Each row of numbers belongs to one of the things below and depends on some of the facts about them. Some rows are named. Which thing is each other row?

Some things and their rows:
tofos: [ -7  -5  14  -7   3  10  -1  -2 -18  -1   0 -11  22  -4  -8  -5  -4  -7
  -6  -3  12  -2  -8 -14   1  -8  -4  18  -7  -2  -5   5  -1  21  -7  14
   8   8 -16  -4  -5  -6   3  -3  -9  -4  -8  -7  31  46   2  -3]
gutemun: [ 29  -5  -7   2  -6  -3  -1   8   4  18  -2   1  -2   6   0  -1  -3  -4
  -5  -4  -9   7 -10  -4  -1  -3  -6  -4  -6  -1  -6  -7  -9  -4  -4  -5
  -6  -5 -11  -3  -4   1  -4  -2   1  -8  -7  -6   6 -16  -9   8]
flade: [ -8  18  33  -5  -4  13   1  -7  10  15  -3  -8  21  -3 -12  -4  -4  25
  -5  -7  24  -2  -6 -14   6  -3  11  -4  -7  -4  10 -12   7  15  -9  -6
  -2  -5 -14  -3   8  38  20  -5  11 -10  -2  11   5 -17  18  -1]
grakos: [ 14 -10  -8  -8  13  -4  -1  10  16  -3  -4   3  -1  -4  -4  14  -6  -7
   1  40  -5   7  -9 -19 -19 -11  -8  19   4  11 -11  46  -9  -5   5   7
  -4  15   0  -8  -8  -9  -7   5  -8  -6  -8  -8  22  60 -11  -3]
fletozik: [ 31  -5  -8   2  -4  -1  -1   9   7  26  -2   4  -3   4   4  -3  -3  -3
  -3  -5  -8   9  -8  -3  -2  -6  -5  -4  -7  -1  -5  -6  -9  -3  -5  -5
  -3  -6 -11  -3  -4   4  -3  -5   2  -6  -8  -6   4 -14  -9  10]
breskal: [-13  -4  -7  -8  -2  -3  -1  12   7  -7  -1  -9   6  -4  23   1  -3  -5
   5   0   4  -3  -6  28 -19  -7  12  -5  10  -3  -6  18  -6  -5  -5  -4
  -3   3  21  -4  -5  -7   2   0  -8   3  18  -7  -4 -11  12  -2]
golak: [-11  -5  -4  -8   6  -3   0  -4   2  -7  -3  -9   2  -5  -1  -1  -5  -4
  -4   8   1  -2  -6 -15 -19  -9  -5  14  -4  -3  -6  18  -7   1  -2   9
   1   7 -11  -4  -7  -7  -1  -2  -8  -7  -6  -7  13  43  -8  -2]
trurek: [-16  -5   9  -5  -4  10   0  10 -11  -7   4  -9  -8  -6   2  -7  -4  10
 -10   1  -7  -2  -7  26 -20  -8  -3  -4  -8  -4  -7 -12  -8  -3  36  -4
  -3  17  -5  -2  11  -6  -5  -4  -9  -7 -10  27   3 -12 -11  -2]
digek: [-13  -4  -1  -7  -2  -5   0  -8  35   7  -3   7  -3  -4  -8   1  -6  17
   0  -4  13  -2  -5 -15 -20  -8  -5  -3  -5  -1  -6   0  -8  -5  -6  -5
  -4  -4   3  -5  -5  14   9  -3   4  -8   9  20 -10   4   0  -2]
flago: [ 38  -6  -4  -7  -3  -3   1   6  13  -3   9 -10   0  13  13  12   2   1
  -7  -4  -9  14   6   8  12 -14  -5  -5  -4  13  -9 -11  -9  -8  -6  -5
  -4  -9 -14  -3  -5  12   3  -4  -7  -6   1  -7  18 -18  -7  18]
beflikel: [36  4 -5  4 -4 -3 -1  9  7 40 -2  6 -3  1 12 -7 -4 -5  1 -5 -7 19 -9 -3
 -1 -7 -4 -4 -6  0 -7 -7 -8 -3 -5  4 -5 -6 -9  7 -4  1 -5 -5  3 -4 -7 -6
 -1 -5 -9 14]
tadre: [ -9  -5  -8  -7  14  -4  -1  -8  12  -7  -4  15 -11  -6   3   6   5  -4
  -5   1  -9  -2   4 -11 -22  -5  -4  11  -2  -2  -6   2  -8  -6  11  12
  -1  -5  41  -6  -6  -9  -7   4  15   8  -6  19 -24  10  -8  -2]
gruplem: [ 12  -4  -8  20  -3  -2   0  12  -4  15  -2  -3  -6  16 -13  -7  -4   1
  13  -5   3  -2  -2 -15  36   4  -6  -6  -4  -2  -8  -4  12  -4   4  -6
  -4  -6 -13  -2   4  -8  -6  15 -10  -6   2  -6  10 -18 -13   4]
kiso: [ -2   2  -1   6  -1  -1   0  -7 -11  -7  -1  -7  -9  -4   0  -4  12  -3
  -6  -6  -8  -2  -6 -10 -16  13   4   3  -6  -3  18 -11   6   5  -6  11
  12  -7  -2  -4   0  -1  -3  -4  16  17  -9  10  -9 -13   7  -1]
fadram: [-12   4  -7  -7  -3  -4   1  18  -1  -9  -1  -9  19  -4  29   0   0  -5
   3  -4   9  -3  -8  37  -8   0  25  -4   9  -3  -7  14  -4  -3  -6  -3
  -3   2  11  -2  -5  -7   7   0  -8  13  21  -6   2 -15  26  -2]
posta: [-13  -6  -8  -9  -1  -7  -1  -7  22 -10  -3  29 -12  -7  -4  -4  -5  -4
  -6  23  -8  -4   0   5 -21  -8  -8  -3  34  14  -6  17  -9  -4   5  -5
  -3   5  37   0  -7  -9   4  -3  -9  -7  14  -6 -24  39  -5  -2]
plaben: [  2  10  11  11  -2   0   0  -8 -19  -2  -1 -10  -1   4  -4  -5  18  -3
  -6  -7  -5  -3  -6  -9  -5  19  11   1  -8  -3  31 -14   9  12  -4  13
  25  -5 -14  -4   5   6  -1  -2  19  21  -8   9  -4 -17  13   0]
nudru: [-11  -2  -4  -6  -3  -4   0  -7  -4  -9  -3   5 -11  -4 -11  -5  -4  -3
  -8  -6  -8  -4  -6   6   9  10  -4  -5   1   0   9  -9  -1   2  -5  -5
   0   1  -7  17  -3  -3  13  -3  -7  -5   4  -8 -17  14  12  -2]

How the things are related:
klobrus: is directly part of; kimon: is directly followed by
klobrus motol <- flade tonus potris biva digek kuplo pidulik
klobrus fletril <- bodroso trodru klunal bremol vetruk zaflos dridran grunes
klobrus zaflos <- troge kiso
klobrus zefer <- movagol flostum skofu fosa goflebror stotra flodrebrom gruplem
klobrus skemi <- suril golak trizol rikloklo bugok grakos
klobrus beflikel <- noflir nuplu
klobrus flago <- plaflekles gesik klostem plezin stugrin stutozom
klobrus skeboba <- bripa toklel biban fabri drolom nudru flubin posta
klobrus tene <- flago siler klemu bufliflak getrafa plimo
klobrus stotra <- fligobron sasal gemak klifin trinok
klobrus bremol <- draplim sizis plosin tadre suvaso
klobrus guze <- trurek gifoflim grefu
klobrus biban <- lekler grutelo sketum modu rudes
klobrus movagol <- fleflam gubim trestor
klobrus grunes <- bridi gobru piguk
klobrus gadri <- fubetrak skugra brakle guze
klobrus kone <- gredris magom
klobrus flubin <- flabrel
klobrus fletozik <- nobru rotrir
klobrus grakos <- fomeril flelo skarel drore fadrupli sonen tofos
klobrus gruplem <- replan grego zuka sidek vuskal
klobrus destel <- dribe dromo gifi fadram
klobrus flodrebrom <- fuvir plosi
klobrus bodroso <- plaben bovur klafli gretres
klobrus bufliflak <- droplosa dredotril
klobrus klunal <- skoskor brapa zuvo druvel duvar
klobrus fosa <- plesifun puflem
klobrus kuplo <- voskas
klobrus bugok <- zera dritri
klobrus flostum <- kuri grosol
klobrus feni <- kone fiplil bogrimuk destel breskal
klobrus suril <- skopun leflarun
klobrus noflir <- fodrete kluki
klobrus drolol <- ledal brafom nadu trostak bige vope
klobrus rikloklo <- bunu
klobrus bige <- vazos fafom
klobrus bogrimuk <- kluskon
klobrus getrafa <- mimidro
klobrus gutemun <- fletozik
kimon (each to the one after it):
flade kimon kuplo kimon pidulik kimon digek kimon tonus kimon biva kimon potris
troge kimon kiso
draplim kimon suvaso kimon plosin kimon sizis kimon tadre
fubetrak kimon skugra kimon guze kimon brakle
gredris kimon magom
nobru kimon rotrir
fuvir kimon plosi
plaben kimon bovur kimon gretres kimon klafli
trizol kimon suril kimon rikloklo kimon golak kimon bugok kimon grakos
stugrin kimon klostem kimon plaflekles kimon stutozom kimon gesik kimon plezin
zera kimon dritri
grefu kimon gifoflim kimon trurek
klemu kimon siler kimon flago kimon bufliflak kimon plimo kimon getrafa
skopun kimon leflarun
dredotril kimon droplosa
drolom kimon flubin kimon nudru kimon toklel kimon biban kimon posta kimon bripa kimon fabri
nuplu kimon noflir
sasal kimon fligobron kimon trinok kimon gemak kimon klifin
dromo kimon gifi kimon fadram kimon dribe
zuvo kimon duvar kimon skoskor kimon druvel kimon brapa
kluki kimon fodrete
flodrebrom kimon goflebror kimon gruplem kimon stotra kimon fosa kimon flostum kimon skofu kimon movagol
puflem kimon plesifun
piguk kimon gobru kimon bridi
brafom kimon ledal kimon vope kimon bige kimon trostak kimon nadu
bogrimuk kimon fiplil kimon destel kimon breskal kimon kone
rudes kimon lekler kimon modu kimon grutelo kimon sketum
gubim kimon trestor kimon fleflam
dridran kimon zaflos kimon vetruk kimon bremol kimon grunes kimon klunal kimon trodru kimon bodroso
vuskal kimon sidek kimon zuka kimon grego kimon replan
sonen kimon tofos kimon drore kimon flelo kimon skarel kimon fadrupli kimon fomeril
fafom kimon vazos
grosol kimon kuri

Name these rows:
No name comes twice in this set of rows, the named rows included.
[-14  -5  -8  -7   2  -7  -2  -7  30 -10  -4  36 -12  -7  -3  -1  -6  -5
  -4  36  -9  -3   4   3 -20  -9  -6   1  44  19  -9  26  -8  -6   9  -5
  -6   7  52  -2  -8 -11   1   0  -8  -9  18  -6 -25  48  -9  -4] | bripa
[ 20  -7  -3   3  -6  -5  -1  -7  -3  -9  -1  29  -8   8  13  32  -4   4
  33  -3  -6   6   3  -8 -20  -8  -7  -4  -7  -1  -8  30 -10  -5  -5  -7
  -8  36  -3  -4  -1  -4  -7   1  23  11 -10  -9 -14 -15  -9  -2] | bige
[ 21  -6  -6  -6  -1  -5   0   9  11   2  -2   0   1  -4  -2  11  -5  -7
  -1  23  -8   6  -9 -16 -20  -9 -10   6  -4   5  -9  32  -8  -5   0   2
  -2  10  -7  -6  -6  -7  -6   2  -9  -3  -9  -7  18  37 -11  -2] | bugok
[ 19   5  -7  20  -5   0   2  28 -14  -1  -2 -10  36  14  19   4  21  -3
  -6  -6   3  -3 -10  16  24  15   5  -7  -7  -3  -3  -5  -6  -5  -9  -5
  -2  -1 -13  -2   0  19  13   3  -9  26   4  -8  22 -22  20   6] | bogrimuk
[-10  -7 -10  -7  25  -6  -3  -6  29  -9  -2  32 -12  -5   8  11  -3  -5
   9  27  -9   0  12 -12 -24  -9  -6  18  18   0  -8  23  -8  -6  21  10
  -2  -6  67  -7  -7 -10  -8  11  12   0   4  22 -24  27 -11  -3] | trodru
[ 10  48  15   3  -3  12  -2  -3  -7  51   2  -8   7  -4  23  -8  -4  -5
  -4  -9  -3  21  -8   9  11   1  13  -3  -6  -3  22 -14  14  21  -6  20
   0  -7 -14  39   7  10   7  -7   3   1  -7  -5  -8   6  12   2] | kluki
[ 27  -7  -4   0  -7  -3  -1  -3  -8  -6  -3  16  -3  15   4  22  -3   5
  18  -4  -3   4  -6   0 -10  -1  -7  -5  -8  -1  -7  12 -10  -5  -7  -6
  -4  21 -13  -5   2   4  -5  -2  21   4 -10  -9  -4 -15  -9  -1] | drolol
[ 34  -5  -6  27  -3  -4   0  -4  -9   3  -3   0  -5  13  -5   7  30  -2
  -7  -7  -8  -3  -8 -17  -6  15  -5  -3  -7  -1   4 -13  -6  -1  -4   5
   0  -6  -6  -4  -2   5  -6   4  19  30  -9  10   2 -18  -6   8] | zaflos
[ 45  30  -4  18  -5   4  -1  10   2  62  -1   2   4  -3  25  -6  -2  -4
   1  -6  -8  33 -10  -6  10  -3  -2  -3  -5  -1   0 -11   0   7  -5  14
  -3  -7 -13  32   0  11   2  -6   2   9  -9  -2  -5  -8  -8  20] | noflir
[ -3  15   7  -4  -4   2   1  -5  -3  14  -1  -9   2  -5   8  -6  -5  -2
  -5  -6   0   5  -5   5   0  -3   4  -5  -7  -4   5 -12   1   5  -9   2
  -4  -5 -13   5   2   6   2  -3   0  -7  -9  -5  -3  -3   5  -1] | rotrir
[ -5   6  25  -6  -3  18   2  -3 -20   3   3 -12  31  -4 -11  -6  -5  -7
  -6  -6  14  -1  -8 -15  11  -7  -5  16  -7  -3   4  -5   4  28  -6  15
  19   8 -16  -3  -4   0   6  -5  -9   1  -8  -8  38  36   6  -3] | sonen
[  3  35  17   5  -3  11  -2  -4 -11  33  -1 -11   9  -4  13  -7  -4  -4
  -4  -8  -1  11  -7   8  12   3  12  -3  -6  -3  20 -12  12  15  -6  10
   2  -5 -14  25   6  11   6  -6   1  -4  -8  -6  -2  -2  12  -1] | nuplu
[ -7  -8  -7  -9  20  -5  -1  -7  33  -8   6  -9 -10  -4  18  10  -6  -1
  -5  25 -10   8  36  22 -21 -12  -5   2  22  16 -10  15  -9  -9  12  -4
  -3  -7  22  -2  -5  -7  -5  -5  -6  -8  17  -5 -10  11 -10  -1] | plezin
[-14  -5  -5  -6  -2  -2  -1   5   0  -8   1  -8 -10  -5   3  -7  -5   2
  -9   9  -7   0  -6  18 -20  -9  -5  -3  -7  -3  -5   1  -9  -4  28  -6
  -4  11   9  -2   3  -8  -6  -1 -10  -8  -9  20  -4   2 -10  -1] | brakle

Now the same things, written a new way:
Some things and their rows:
brafom: [  5  15   7 -10 -13  19   4   4 -19 -20  -4  17  -7]
skofu: [ 36 -24  44   4 -11  31  -1   4   4   7   2   1 -15]
dredotril: [  6  14   6  -9 -25  12  20  -6 -22 -21  -5  14 -10]
sketum: [ 20 -13  18  17 -13  14  -3  23 -15  10  -3  30  24]
leflarun: [  4   1  -4 -24 -23  15  -2  21   1 -14  -1   9  -4]
gifoflim: [  3   0   7  -9 -25   9   0  15 -12 -18   6   9  -3]
sizis: [-15 -15  14  19 -10  16   8  21  -4   3  -6  11 -16]
bovur: [-19   7  12   2 -22  13  -3  17  -6 -12   9   7 -14]
plesifun: [  8 -10  15 -12 -19  12 -14   3 -10 -24   7   3 -12]
trurek: [  8  -7  12   4 -24   5   3  21  -7 -18 -14   8  -4]
rotrir: [  3   0   8  -9 -25  10  -1  15 -11 -17   6   8  -4]
skopun: [  6  15  -4 -23 -12  24   2  10  -5 -16 -11  17  -8]
flubin: [ 33  33 -15  16  16 -40 -15  16  -9   4  24 -18  25]
flago: [ 32  13 -15  17 -27 -57  51 -25   3   0  -2 -33  -5]
trinok: [ 15 -19  22   1 -17  10 -13   7  -5 -25 -13   1 -15]
bugok: [ 34   6 -30  -4  14 -20   3   3  44  40  -8 -14   6]
beflikel: [ 28  21 -13  14  12 -32   2  -5  11  14   9 -24   0]
zuka: [ 15 -19  22   1 -17   9 -13   7  -4 -25 -13   1 -14]

Rows to name:
No name comes twice in this set of rows, the named rows included.
[ 24  26 -39 -21  10 -26  -5   9  32  13   6 -27  -1] | suril
[ 43 -13   5  19  21 -26 -21 -31  22  21   6 -27  -7] | fosa
[ 60  23  14  31  23 -19   7  23   6  39  21 -22  20] | fabri
[ 22 -13   9 -15 -20  32   9  23  24  21 -15  17   0] | fadrupli
[ 29  19 -14  18   7 -41   2   3  13   5  -2 -28   2] | guze
[ 44  11 -32 -21  13  -6   6  14  62  48 -12 -18   2] | grakos
[ 29 -10  33   7 -20  27  18  20   2  16   1   9  -3] | potris
[ 31  22 -41 -22  16 -18   1  12  43  24  -9 -22  -2] | skemi
[ 14   0  14   4 -14  13  -2  23 -18 -10  -1  18   9] | flabrel
[  9 -22  -7 -11 -10  19   9  27   6   2 -18  14  -6] | golak
[ 31   0 -19  21  -2 -45  41 -17   3  16   4 -28  -4] | bufliflak
[ 30 -10  16 -16 -18  38  16  31  23  22 -11  10  -6] | fomeril

Now the same things, written a new way:
Some things and their rows:
vetruk: [-27  -3 -13  11  -3 -13  -2  19 -11  17  20   5   9]
skarel: [ -5  -8  24 -32  -4   4  -9  11  13 -18  12  -1  22]
siler: [-5 -1  4 -6 -3 -2 -3  4 -3  5 -4 -9 16]
trinok: [ 12   4  -3  29  34  -5 -18   3  -9 -21   4 -14 -37]
gemak: [ 10   4   1  14  59 -11 -29   2 -10 -31   4 -14 -20]
gredris: [ 2 -3  1 -9 -1  0 -2 -2 -9 24  3 -3  2]
flubin: [-6 -3 -5  3 -2 -1  6  1 -1  4 -5 -7 13]
gesik: [-22  -5  12 -23  -8  -2 -10   7  12   2  16   0  11]
sonen: [ 17  -6  12 -24  -2   7  -2   2  -7   5  -1  -5  18]
dridran: [-12  -2  -3   4   6  -9   7   6 -19  44  18   8   6]
gadri: [-9 -6 -4 -2 -4 -2  2  0  2  3  4 -3  7]
potris: [ -4  -3  28 -36 -38 -11  15 -15  17   0  15  -6  11]
fomeril: [ 11  -6  39 -52 -39  -3  14 -10  21 -21  10  -8  30]
fabri: [-16  -5  23 -25 -46  -6  19  -9  17  10   6  -5  27]
vazos: [-6  1  5 -1  1 -4 -2  3 -7  7 -2 -9  9]
gutemun: [-8 -5 -4 -2 -4 -3  1  0  1  4  4 -3  6]
leflarun: [-20  -2  -7 -18 -22  -2  -6   4   7  17  -4 -12  26]
plesifun: [ 13   8   8  34  33  -8   1 -12 -24  -3  -8 -13 -45]

Which thing is each row?
No name comes twice in this set of rows, the named rows included.
[-28   0  24 -11 -33 -22  35  -1  -3  35  18  10  24] | bodroso
[  2   2  27  13 -12 -11  21 -26  -2   2   0  -9 -31] | movagol
[ 15   3  30   0  -7 -15  19 -31   2 -11   8 -10 -42] | skofu

